Here is a tiny trained network, its code and every weight. The questions are about switching its units off for an input and a class, where a switched-off unit gives its printed mean instead of its output.

import numpy as np


def w(rows, s, z=0):
    codes = np.array(rows[::2]) - 128.0
    scale = np.full(codes.shape[1], s)
    scale[-1] = z or s
    return codes * scale


def norm(h):
    return h / np.sqrt((h * h).mean(-1, keepdims=True) + 1e-5)


def f(y):
    return np.maximum(y, 0)


def log_softmax(a):
    a = a - a.max(-1, keepdims=True)
    return a - np.log(np.exp(a).sum(-1, keepdims=True))


def net(x, mask):
    res = np.array(x, float).reshape(1, 2) / 4 @ E
    u = 0
    for l in range(2):
        y = f(norm(res) @ A[l][:, :-1].T + A[l][:, -1])
        res = res + np.where(mask[u : u + 14], y, B[l][:, -1]) @ B[l][:, :-1]
        u += 14
    return log_softmax(norm(res)[-1] @ U[:, :-1].T + U[:, -1])


A, B = {}, {}
E = w([
[78,164,63,225,45],'x0',
[2,125,189,90,171],'x1',
],0.0019)
A[0] = w([
[51,215,157,134,209,212],'L0N0',
[97,94,41,243,70,31],'L0N1',
[103,116,83,80,124,155],'L0N2',
[133,227,153,122,198,164],'L0N3',
[106,202,178,44,201,188],'L0N4',
[105,132,111,131,72,212],'L0N5',
[86,17,140,191,51,228],'L0N6',
[253,21,51,194,41,152],'L0N7',
[53,102,57,173,38,75],'L0N8',
[48,185,183,43,112,122],'L0N9',
[128,78,30,182,66,161],'L0N10',
[189,57,174,183,51,4],'L0N11',
[133,59,113,137,54,165],'L0N12',
[178,130,217,165,102,160],'L0N13',
],0.0028,0.0017)
B[0] = w([
[106,83,65,135,91,215],'L0N0',
[113,197,208,46,91,210],'L0N1',
[147,78,163,157,126,145],'L0N2',
[120,166,137,174,52,158],'L0N3',
[90,82,128,190,68,203],'L0N4',
[176,155,184,91,157,194],'L0N5',
[185,156,209,105,157,212],'L0N6',
[252,150,169,143,225,253],'L0N7',
[84,79,196,107,108,208],'L0N8',
[165,92,152,168,177,191],'L0N9',
[205,171,164,84,171,220],'L0N10',
[225,157,109,182,228,144],'L0N11',
[179,170,178,129,195,171],'L0N12',
[139,179,206,88,169,154],'L0N13',
],0.0028,0.0031)
A[1] = w([
[126,41,96,157,104,99],'L1N0',
[155,207,219,10,136,144],'L1N1',
[151,115,65,27,32,2],'L1N2',
[195,149,32,144,86,113],'L1N3',
[132,39,125,63,197,122],'L1N4',
[41,212,105,166,149,214],'L1N5',
[19,114,149,81,205,133],'L1N6',
[198,171,183,54,168,144],'L1N7',
[145,148,210,48,188,169],'L1N8',
[62,162,46,51,172,215],'L1N9',
[197,95,130,208,114,158],'L1N10',
[164,134,3,207,150,176],'L1N11',
[44,112,55,77,134,139],'L1N12',
[211,129,50,200,153,192],'L1N13',
],0.0037,0.0025)
B[1] = w([
[70,161,114,145,57,141],'L1N0',
[101,141,26,206,37,254],'L1N1',
[189,188,196,213,125,128],'L1N2',
[212,244,192,105,231,146],'L1N3',
[177,188,86,139,124,175],'L1N4',
[253,158,78,81,173,172],'L1N5',
[190,156,113,93,161,197],'L1N6',
[88,179,140,203,84,248],'L1N7',
[75,167,61,202,37,254],'L1N8',
[222,113,187,176,110,139],'L1N9',
[130,115,216,148,170,180],'L1N10',
[229,226,190,106,158,146],'L1N11',
[192,196,178,93,157,143],'L1N12',
[90,126,239,97,224,191],'L1N13',
],0.0038,0.0041)
U = w([
[148,253,60,215,59,250],'0',
[226,229,182,74,218,254],'1',
[89,94,213,222,63,216],'2',
[4,62,79,63,154,2],'3',
[98,30,43,69,157,2],'4',
[36,38,43,49,147,2],'5',
[70,33,34,53,150,2],'6',
],0.0043,0.0025)

Each question gives the input, the list of numbers given to net, and the class t.
The units are the neurons (one row each of A and B). Each row of codes is followed by its name. A weight is (code - 128) times the scale printed after its matrix; where a second scale follows, it is the last column's (A, B and U).
mask holds one flag per neuron, layer by layer. A switched-off neuron (its flag False) gives its mean, the last column of its row in B, instead of its output. The means were averaged over made-up inputs and are rounded, as every weight is.
A unit's drop is (log p(t) with every unit on - log p(t) with that unit switched off) / (log p(t) with every unit on - log p(t) with every unit switched off).
most important unit: the unit with the biggest drop
k most important neurons: the k neurons with the biggest drops, biggest first
k most important neurons of layer l: the k neurons of layer l with the biggest drops, biggest first
drop of u: that unit's drop, to one decimal
input [-8,5], class 0: most important unit	L1N4
input [-7,3], class 0: 2 most important neurons of layer 1	[L1N4, L1N6]
input [5,6], class 1: 2 most important neurons	[L1N1, L0N7]
input [2,8], class 1: 2 most important neurons	[L1N1, L1N5]
input [-2,1], class 2: 4 most important neurons	[L0N4, L1N1, L1N8, L0N7]
input [2,4], class 1: 3 most important neurons	[L1N1, L1N8, L1N7]
input [-1,3], class 2: 3 most important neurons	[L0N4, L0N9, L1N1]
input [4,8], class 1: 3 most important neurons	[L1N1, L1N5, L1N8]
input [0,1], class 2: 2 most important neurons of layer 0	[L0N7, L0N4]
input [1,5], class 1: 4 most important neurons of layer 1	[L1N1, L1N8, L1N7, L1N5]
input [5,8], class 1: 3 most important neurons of layer 1	[L1N1, L1N5, L1N8]
input [0,3], class 2: 4 most important neurons	[L0N4, L0N9, L1N1, L1N8]
input [3,6], class 1: 2 most important neurons of layer 1	[L1N1, L1N8]
input [3,-8], class 1: most important neuron	[L1N13]
input [-8,8], class 0: 2 most important neurons of layer 0	[L0N8, L0N3]
input [-6,4], class 0: 2 most important neurons	[L1N4, L1N6]
input [6,-8], class 1: drop of L1N13	0.1
input [-5,3], class 0: drop of L1N6	0.2
input [-1,2], class 2: drop of L1N8	0.3
input [-7,6], class 0: most important neuron of layer 0	[L0N8]
